Below is a small trained network, with its code and all its weights. Each question gives an input and a target symbol and asks what happens when units are switched off, that is, made to give their printed mean instead of their output.

import numpy as np


def w(rows, s, z=0):
    codes = np.array(rows[::2]) - 128.0
    scale = np.full(codes.shape[1], s)
    scale[-1] = z or s
    return codes * scale


def norm(h):
    return h / np.sqrt((h * h).mean(-1, keepdims=True) + 1e-5)


def f(y):
    return np.maximum(y, 0)


def softmax(a):
    e = np.exp(a - a.max(-1, keepdims=True))
    return e / e.sum(-1, keepdims=True)


def log_softmax(a):
    a = a - a.max(-1, keepdims=True)
    return a - np.log(np.exp(a).sum(-1, keepdims=True))


def net(x, mask):
    ids = ['αβγεηθμξστψω'.index(c) for c in x.split()]
    T = len(ids)
    res = E[ids] + P[:T]
    u = 0
    for l in range(3):
        r = norm(res)
        for j in range(2):
            rows = slice(4 * j, 4 * j + 4)
            q, k, v = (r @ M[l][rows].T for M in (Q, K, V))
            z = softmax(np.where(np.tri(T) > 0, q @ k.T / 4**0.5, -1e9)) @ v
            o = O[l][rows]
            res = res + np.where(mask[u + j], z, o[:, -1]) @ o[:, :-1]
        u += 2
        y = f(norm(res) @ A[l][:, :-1].T + A[l][:, -1])
        res = res + np.where(mask[u : u + 4], y, B[l][:, -1]) @ B[l][:, :-1]
        u += 4
    return log_softmax(norm(res)[-1] @ U[:, :-1].T + U[:, -1])


Q, K, V, O, A, B = {}, {}, {}, {}, {}, {}
E = w([
[137,194,121],'α',
[195,88,60],'β',
[101,156,132],'γ',
[157,211,130],'ε',
[225,199,157],'η',
[152,122,193],'θ',
[53,61,18],'μ',
[250,111,116],'ξ',
[121,205,178],'σ',
[27,144,122],'τ',
[134,205,122],'ψ',
[33,126,131],'ω',
],0.017)
P = w([
[37,35,234],'0',
[218,231,132],'1',
[101,252,66],'2',
[73,211,92],'3',
[46,168,130],'4',
[44,206,119],'5',
[40,193,136],'6',
[42,195,129],'7',
[27,166,171],'8',
[57,231,116],'9',
[55,194,159],'10',
],0.0039)
Q[0] = w([
[163,132,152],'L0H1',
[177,146,134],'L0H1',
[94,120,106],'L0H1',
[3,82,105],'L0H1',
[133,47,142],'L0H2',
[121,133,129],'L0H2',
[122,62,163],'L0H2',
[131,129,87],'L0H2',
],0.02)
K[0] = w([
[144,130,138],'L0H1',
[86,182,153],'L0H1',
[136,110,121],'L0H1',
[229,1,73],'L0H1',
[81,85,165],'L0H2',
[124,115,116],'L0H2',
[83,57,138],'L0H2',
[123,156,140],'L0H2',
],0.021)
V[0] = w([
[86,112,208],'L0H1',
[29,225,125],'L0H1',
[103,168,110],'L0H1',
[145,85,167],'L0H1',
[88,160,183],'L0H2',
[189,9,255],'L0H2',
[99,156,55],'L0H2',
[60,107,138],'L0H2',
],0.008)
O[0] = w([
[155,150,160,114],'L0H1',
[144,87,247,254],'L0H1',
[129,110,161,178],'L0H1',
[135,153,100,75],'L0H1',
[127,147,180,151],'L0H2',
[184,234,76,26],'L0H2',
[124,84,140,134],'L0H2',
[186,151,169,45],'L0H2',
],0.012,0.0049)
A[0] = w([
[168,183,147,41],'L0N1',
[189,145,140,108],'L0N2',
[60,181,123,252],'L0N3',
[248,61,111,124],'L0N4',
],0.018,0.0023)
B[0] = w([
[112,59,203,185],'L0N1',
[136,83,179,203],'L0N2',
[114,70,67,253],'L0N3',
[42,89,6,252],'L0N4',
],0.014,0.0046)
Q[1] = w([
[108,150,63],'L1H1',
[126,142,186],'L1H1',
[153,86,137],'L1H1',
[96,160,3],'L1H1',
[82,128,166],'L1H2',
[124,230,93],'L1H2',
[141,105,128],'L1H2',
[83,143,160],'L1H2',
],0.014)
K[1] = w([
[51,136,161],'L1H1',
[157,109,144],'L1H1',
[175,141,75],'L1H1',
[1,145,174],'L1H1',
[109,66,148],'L1H2',
[249,98,70],'L1H2',
[100,155,140],'L1H2',
[128,64,139],'L1H2',
],0.011)
V[1] = w([
[178,97,110],'L1H1',
[196,77,116],'L1H1',
[188,74,130],'L1H1',
[43,181,161],'L1H1',
[48,164,94],'L1H2',
[175,130,151],'L1H2',
[183,72,148],'L1H2',
[138,5,119],'L1H2',
],0.016)
O[1] = w([
[86,169,111,135],'L1H1',
[61,158,103,151],'L1H1',
[58,128,104,163],'L1H1',
[198,56,158,117],'L1H1',
[122,36,139,94],'L1H2',
[154,177,127,124],'L1H2',
[101,196,113,183],'L1H2',
[5,160,98,254],'L1H2',
],0.016,0.0095)
A[1] = w([
[210,175,10,72],'L1N1',
[151,127,6,19],'L1N2',
[194,148,211,1],'L1N3',
[187,84,174,207],'L1N4',
],0.012,0.0013)
B[1] = w([
[253,154,112,157],'L1N1',
[66,130,192,251],'L1N2',
[119,79,68,154],'L1N3',
[175,163,112,143],'L1N4',
],0.019,0.0031)
Q[2] = w([
[165,26,64],'L2H1',
[107,85,152],'L2H1',
[138,83,70],'L2H1',
[145,95,210],'L2H1',
[122,84,103],'L2H2',
[133,40,90],'L2H2',
[103,202,145],'L2H2',
[117,191,253],'L2H2',
],0.028)
K[2] = w([
[8,178,135],'L2H1',
[109,188,67],'L2H1',
[56,138,111],'L2H1',
[155,194,162],'L2H1',
[102,108,162],'L2H2',
[75,80,172],'L2H2',
[172,179,118],'L2H2',
[254,119,131],'L2H2',
],0.03)
V[2] = w([
[215,191,216],'L2H1',
[57,140,60],'L2H1',
[196,63,128],'L2H1',
[87,108,105],'L2H1',
[169,253,215],'L2H2',
[214,199,139],'L2H2',
[254,153,73],'L2H2',
[107,192,198],'L2H2',
],0.022)
O[2] = w([
[220,26,153,15],'L2H1',
[64,186,156,215],'L2H1',
[186,152,82,65],'L2H1',
[84,156,117,176],'L2H1',
[142,254,211,100],'L2H2',
[193,198,121,50],'L2H2',
[232,152,50,6],'L2H2',
[100,193,204,155],'L2H2',
],0.024,0.019)
A[2] = w([
[97,236,72,219],'L2N1',
[127,130,129,69],'L2N2',
[151,182,73,4],'L2N3',
[176,71,252,252],'L2N4',
],0.022,0.0024)
B[2] = w([
[201,154,35,255],'L2N1',
[180,125,144,128],'L2N2',
[210,197,145,138],'L2N3',
[3,26,56,210],'L2N4',
],0.019,0.0097)
U = w([
[117,119,177,27],'α',
[87,147,5,7],'β',
[138,131,203,135],'γ',
[154,125,104,253],'ε',
[101,246,140,86],'η',
[157,188,135,212],'θ',
[114,139,116,54],'μ',
[143,181,54,221],'ξ',
[155,125,152,212],'σ',
[109,48,121,41],'τ',
[114,108,177,3],'ψ',
[142,86,88,174],'ω',
],0.021,0.0048)

Each question gives the input, a string of symbols that net reads in full, and the target symbol t.
The units are the heads (4 rows each of Q, K, V and O) and the neurons (one row each of A and B). Each row of codes is followed by its name. A weight is (code - 128) times the scale printed after its matrix; where a second scale follows, it is the last column's (O, A, B and U).
mask holds one flag per unit, layer by layer, with each layer's heads first. A switched-off unit (its flag False) gives its mean, the last column of its rows in O or B, instead of its output. The means were averaged over made-up inputs and are rounded, as every weight is.
A unit's drop is (log p(t) with every unit on - log p(t) with that unit switched off) / (log p(t) with every unit on - log p(t) with every unit switched off).
The circuit of an input: a set's keep is (log p(t) with only the set's units on - log p(t) with every unit switched off) / (log p(t) with every unit on - log p(t) with every unit switched off). Starting from the 12 units with the biggest drops (on a tie, the unit counted first), units are removed one at a time, each time the one whose removal leaves the highest keep (on an exact tie, the one counted first), for as long as the keep stays at least 0.8.
units of the circuit, in order: the units of the circuit, biggest drop first
unit that matters most: the unit with the biggest drop
top k neurons: the k neurons with the biggest drops, biggest first
k most important neurons of layer l: the k neurons of layer l with the biggest drops, biggest first
heads that matter: for each layer, one digit per head in row order, 1 if its drop is at least 0.15 and else 0, layers parted by /
input β β β, target β: units of the circuit, in order	[L2H2 L0H1]
input θ τ β τ ξ η ε γ η, target θ: most important neuron of layer 0	[L0N3]
input β β ξ η ε β η ξ ω θ, target β: units of the circuit, in order	[L2H2 L1N1 L0H1]
input β μ ξ β τ θ ψ η, target β: units of the circuit, in order	[L2H2 L0H2 L0H1 L1N1]
input η γ τ β α, target η: top 3 neurons	[L0N3 L0N1 L0N4]
input ξ β β η β η η η τ μ σ, target ξ: heads that matter	11 / 01 / 01
input τ ψ τ ψ τ η β γ β ε, target τ: heads that matter	11 / 11 / 10
input γ γ η τ ξ α, target γ: heads that matter	11 / 11 / 11
input τ ω ε, target τ: units of the circuit, in order	[L2H1 L1H1 L0H1 L0N3]
input β η β θ, target β: units of the circuit, in order	[L0H2 L2H2 L0H1 L1N1]
input ξ ω β ξ η τ α γ β η, target ξ: units of the circuit, in order	[L2H2 L0H2 L1N1]
input τ ε η η η, target τ: 2 most important neurons of layer 0	[L0N1 L0N2]
input η β η σ γ θ, target η: top 2 neurons	[L1N2 L0N1]
input γ β β η ε γ τ θ ψ, target γ: top 3 neurons	[L0N3 L0N4 L0N1]
input γ η β ω ξ η, target γ: top neuron	[L0N3]
input β η η, target β: top 2 neurons	[L1N1 L0N1]
input β β τ τ ε ξ ω τ σ, target β: units of the circuit, in order	[L2H2 L0H1 L1N1]
input ξ τ η α, target ξ: units of the circuit, in order	[L0H2 L0H1 L2H2 L1N1]
input β τ η γ β ξ η α, target β: units of the circuit, in order	[L2H2 L0H1 L0H2 L1N1]
input ξ τ θ, target ξ: units of the circuit, in order	[L2H2 L0H2 L1N1]
input θ η ξ ε, target θ: top 3 neurons	[L0N4 L0N1 L0N2]
input τ γ ξ η α η ψ η, target τ: 3 most important neurons of layer 1	[L1N4 L1N2 L1N3]
input θ η β, target η: units of the circuit, in order	[L0N2 L0H2 L2H2 L1H2]
input τ τ α, target τ: heads that matter	10 / 11 / 10
input ω ω ψ β ω η γ σ, target ω: heads that matter	11 / 11 / 11
input ω τ ξ ψ ω β β β τ θ, target ω: unit that matters most	L2H1
input γ τ β ε, target γ: top 3 neurons	[L0N4 L0N3 L0N1]
input γ τ γ α, target γ: top neuron	[L0N4]
input ω τ ω γ μ μ ξ γ η ε α, target ω: 3 most important neurons of layer 1	[L1N3 L1N4 L1N2]
